Here is a tiny trained network, its code and every weight. The questions are about switching its units off for an input and a class, where a switched-off unit gives its printed mean instead of its output.

import numpy as np


def w(rows, s, z=0):
    codes = np.array(rows[::2]) - 128.0
    scale = np.full(codes.shape[1], s)
    scale[-1] = z or s
    return codes * scale


def norm(h):
    return h / np.sqrt((h * h).mean(-1, keepdims=True) + 1e-5)


def f(y):
    return np.maximum(y, 0)


def log_softmax(a):
    a = a - a.max(-1, keepdims=True)
    return a - np.log(np.exp(a).sum(-1, keepdims=True))


def net(x, mask):
    res = np.array(x, float).reshape(1, 5) / 4 @ E
    u = 0
    for l in range(2):
        y = f(norm(res) @ A[l][:, :-1].T + A[l][:, -1])
        res = res + np.where(mask[u : u + 4], y, B[l][:, -1]) @ B[l][:, :-1]
        u += 4
    return log_softmax(norm(res)[-1] @ U[:, :-1].T + U[:, -1])


A, B = {}, {}
E = w([
[158,130,154,224,115,62,28,97,48,143,212],'x0',
[97,187,59,54,63,118,209,65,130,66,111],'x1',
[112,111,203,149,93,204,175,111,115,207,14],'x2',
[153,34,95,113,142,135,109,185,127,54,83],'x3',
[182,111,81,69,150,80,162,137,87,166,255],'x4',
],0.0078)
A[0] = w([
[170,62,242,239,168,146,76,185,102,165,72,2],'L0N0',
[155,30,201,163,177,150,65,149,110,202,89,31],'L0N1',
[122,165,136,151,114,192,156,91,151,111,2,103],'L0N2',
[85,138,215,232,84,166,62,77,33,148,90,68],'L0N3',
],0.0092,0.0032)
B[0] = w([
[101,45,113,212,225,203,146,154,81,123,93,254],'L0N0',
[88,117,98,191,182,114,117,246,172,165,105,229],'L0N1',
[105,129,153,87,157,58,108,101,197,117,154,234],'L0N2',
[207,181,149,124,82,99,120,119,110,124,96,236],'L0N3',
],0.013,0.0097)
A[1] = w([
[173,155,161,169,80,171,94,113,71,189,137,79],'L1N0',
[129,121,122,106,126,113,105,133,99,168,250,20],'L1N1',
[78,100,156,160,123,192,126,96,102,169,114,5],'L1N2',
[75,135,143,68,122,188,193,127,176,161,105,28],'L1N3',
],0.021,0.0016)
B[1] = w([
[207,156,84,122,72,127,253,174,143,97,134,187],'L1N0',
[54,179,165,115,136,125,50,105,18,141,158,248],'L1N1',
[81,147,137,209,142,144,39,172,88,152,125,178],'L1N2',
[153,22,118,94,138,186,178,55,187,192,162,237],'L1N3',
],0.016,0.012)
U = w([
[114,114,67,67,76,127,93,161,165,15,109,4],'0',
[243,213,133,150,36,87,201,164,83,123,125,49],'1',
[162,169,202,98,65,54,114,64,192,118,77,39],'2',
[144,42,136,42,113,160,173,44,219,181,144,214],'3',
[137,92,140,215,157,167,113,222,111,172,93,227],'4',
[94,176,139,60,91,111,90,91,8,138,217,198],'5',
],0.011,0.0026)

Each question gives the input, the list of numbers given to net, and the class t.
The units are the neurons (one row each of A and B). Each row of codes is followed by its name. A weight is (code - 128) times the scale printed after its matrix; where a second scale follows, it is the last column's (A, B and U).
mask holds one flag per neuron, layer by layer. A switched-off neuron (its flag False) gives its mean, the last column of its row in B, instead of its output. The means were averaged over made-up inputs and are rounded, as every weight is.
A unit's drop is (log p(t) with every unit on - log p(t) with that unit switched off) / (log p(t) with every unit on - log p(t) with every unit switched off).
most important unit: the unit with the biggest drop
k most important neurons: the k neurons with the biggest drops, biggest first
k most important neurons of layer l: the k neurons of layer l with the biggest drops, biggest first
drop when u is switched off: that unit's drop, to one decimal
input [8,1,7,3,8], class 1: 2 most important neurons	[L1N0 L0N3]
input [-3,2,-7,4,2], class 5: 2 most important neurons	[L0N0 L0N1]
input [4,5,-2,-5,-1], class 1: most important unit	L0N2
input [0,4,6,-3,-7], class 2: 3 most important neurons	[L0N3 L0N2 L0N0]
input [6,-4,-5,-7,1], class 1: 3 most important neurons	[L1N0 L0N2 L0N3]
input [-3,-4,-7,-2,-5], class 0: 3 most important neurons	[L1N3 L0N0 L1N1]
input [2,-3,-5,-4,-4], class 1: 2 most important neurons	[L0N3 L1N0]
input [2,5,-1,-5,-2], class 1: 2 most important neurons of layer 0	[L0N0 L0N2]
input [3,7,7,-2,-4], class 2: 2 most important neurons	[L0N2 L0N3]
input [1,5,7,-6,-5], class 2: 2 most important neurons	[L0N3 L0N2]
input [-2,-1,4,-1,1], class 3: 3 most important neurons	[L0N2 L1N1 L1N2]
input [2,6,0,8,-3], class 0: 2 most important neurons	[L1N3 L1N1]
input [-1,2,4,-8,-4], class 3: 2 most important neurons	[L0N2 L1N1]
input [-5,4,-8,-1,-3], class 3: most important unit	L0N3
input [-1,3,-3,-2,-5], class 3: 2 most important neurons	[L0N3 L1N1]
input [-2,1,4,-3,-6], class 3: 2 most important neurons	[L0N2 L1N1]
input [5,7,2,-6,-6], class 1: 2 most important neurons of layer 0	[L0N3 L0N1]
input [-5,-2,-8,3,3], class 5: drop when L0N0 is switched off	0.3
input [4,-3,-4,-8,-6], class 1: drop when L0N3 is switched off	0.2
input [2,2,-1,-8,0], class 1: drop when L1N0 is switched off	0.6
input [7,6,8,5,8], class 1: most important unit	L1N0
